Here is a tiny trained network, its code and every weight. The questions are about switching its units off for an input and a class, where a switched-off unit gives its printed mean instead of its output.

import numpy as np


def w(rows, s, z=0):
    codes = np.array(rows[::2]) - 128.0
    scale = np.full(codes.shape[1], s)
    scale[-1] = z or s
    return codes * scale


def f(y):
    return y / 2 * (1 + np.tanh(0.7978845608 * (y + 0.044715 * y**3)))


def log_softmax(a):
    a = a - a.max(-1, keepdims=True)
    return a - np.log(np.exp(a).sum(-1, keepdims=True))


def net(x, mask):
    res = np.array(x, float).reshape(1, 4) / 4 @ E
    y = f(res @ A[0][:, :-1].T + A[0][:, -1])
    res = res + np.where(mask, y, B[0][:, -1]) @ B[0][:, :-1]
    return log_softmax(res[-1] @ U[:, :-1].T + U[:, -1])


A, B = {}, {}
E = w([
[213,129,177,136,196,76,165,152,239,142,168,204],'x0',
[165,3,19,121,114,177,118,238,162,181,222,68],'x1',
[211,142,150,75,115,105,110,173,206,42,20,133],'x2',
[181,137,105,4,233,38,254,53,124,95,143,178],'x3',
],0.0038)
A[0] = w([
[119,180,131,89,103,119,113,101,110,31,40,103,161],'neuron 0',
[125,85,59,77,140,137,149,120,107,119,139,61,152],'neuron 1',
[132,71,115,188,83,195,89,199,160,175,154,90,166],'neuron 2',
[172,68,72,68,191,96,179,149,146,144,177,105,139],'neuron 3',
[190,147,166,111,179,20,151,131,171,102,114,248,198],'neuron 4',
[181,152,161,97,184,11,154,126,167,89,104,241,192],'neuron 5',
[108,197,175,142,96,140,84,113,114,62,47,116,145],'neuron 6',
[197,85,129,143,102,152,87,214,224,119,107,117,156],'neuron 7',
[95,89,111,177,97,189,113,155,107,205,180,94,201],'neuron 8',
[106,186,167,110,180,23,179,39,82,126,126,244,177],'neuron 9',
[96,211,219,182,65,159,71,125,125,81,53,126,154],'neuron 10',
[195,70,86,67,207,37,178,155,175,131,170,160,159],'neuron 11',
[123,78,99,170,54,253,66,187,139,151,131,44,254],'neuron 12',
],0.0054,0.003)
B[0] = w([
[154,121,147,86,115,83,180,173,173,63,72,104,181],'neuron 0',
[156,69,92,113,78,169,87,151,95,119,94,114,148],'neuron 1',
[68,160,73,194,166,195,58,26,62,207,200,157,201],'neuron 2',
[180,100,147,70,89,152,136,96,113,83,78,216,173],'neuron 3',
[74,236,239,150,218,22,221,60,223,81,168,213,241],'neuron 4',
[82,205,224,151,195,25,236,127,226,75,146,146,245],'neuron 5',
[184,99,163,73,93,125,167,137,147,63,67,166,179],'neuron 6',
[90,170,136,163,166,144,117,18,110,165,183,217,189],'neuron 7',
[79,151,76,185,164,209,63,17,62,193,192,185,202],'neuron 8',
[14,213,156,206,244,80,150,106,163,161,208,130,235],'neuron 9',
[178,93,144,75,92,159,132,75,114,84,83,243,201],'neuron 10',
[176,124,177,70,114,115,168,92,148,58,73,218,210],'neuron 11',
[127,103,77,141,118,255,49,34,33,156,144,213,253],'neuron 12',
],0.0053,0.005)
U = w([
[81,131,72,198,150,162,83,105,81,253,204,125,148],'0',
[118,190,194,136,189,54,179,123,194,105,136,148,137],'1',
[116,120,94,119,118,82,146,237,152,118,105,5,6],'2',
[202,54,116,77,47,147,123,140,113,79,65,142,166],'3',
],0.0079,0.0019)

Each question gives the input, the list of numbers given to net, and the class t.
The units are the neurons (one row each of A and B). Each row of codes is followed by its name. A weight is (code - 128) times the scale printed after its matrix; where a second scale follows, it is the last column's (A, B and U).
mask holds one flag per neuron, in row order. A switched-off neuron (its flag False) gives its mean, the last column of its row in B, instead of its output. The means were averaged over made-up inputs and are rounded, as every weight is.
A unit's drop is (log p(t) with every unit on - log p(t) with that unit switched off) / (log p(t) with every unit on - log p(t) with every unit switched off).
The circuit of an input: a set's keep is (log p(t) with only the set's units on - log p(t) with every unit switched off) / (log p(t) with every unit on - log p(t) with every unit switched off). Starting from the 12 units with the biggest drops (on a tie, the unit counted first), units are removed one at a time, each time the one whose removal leaves the highest keep (on an exact tie, the one counted first), for as long as the keep stays at least 0.8.
circuit, biggest first: the units of the circuit, biggest drop first
unit that matters most: the unit with the biggest drop
k most important neurons: the k neurons with the biggest drops, biggest first
drop when u is switched off: that unit's drop, to one decimal
input [7,5,4,-3], class 0: 2 most important neurons	neuron 2; neuron 7
input [-3,6,7,5], class 3: circuit, biggest first	neuron 9; neuron 3
input [3,-7,-4,-8], class 3: unit that matters most	neuron 10
input [1,3,8,-5], class 0: 2 most important neurons	neuron 7; neuron 2
input [-1,4,2,5], class 3: 2 most important neurons	neuron 9; neuron 3
input [-8,2,6,7], class 2: 2 most important neurons	neuron 12; neuron 10
input [8,3,-3,-2], class 0: drop when neuron 5 is switched off	0.2
input [6,6,1,-1], class 0: drop when neuron 5 is switched off	0.1
input [-2,5,0,3], class 3: drop when neuron 3 is switched off	0.2
input [8,4,4,-4], class 0: drop when neuron 12 is switched off	0.1
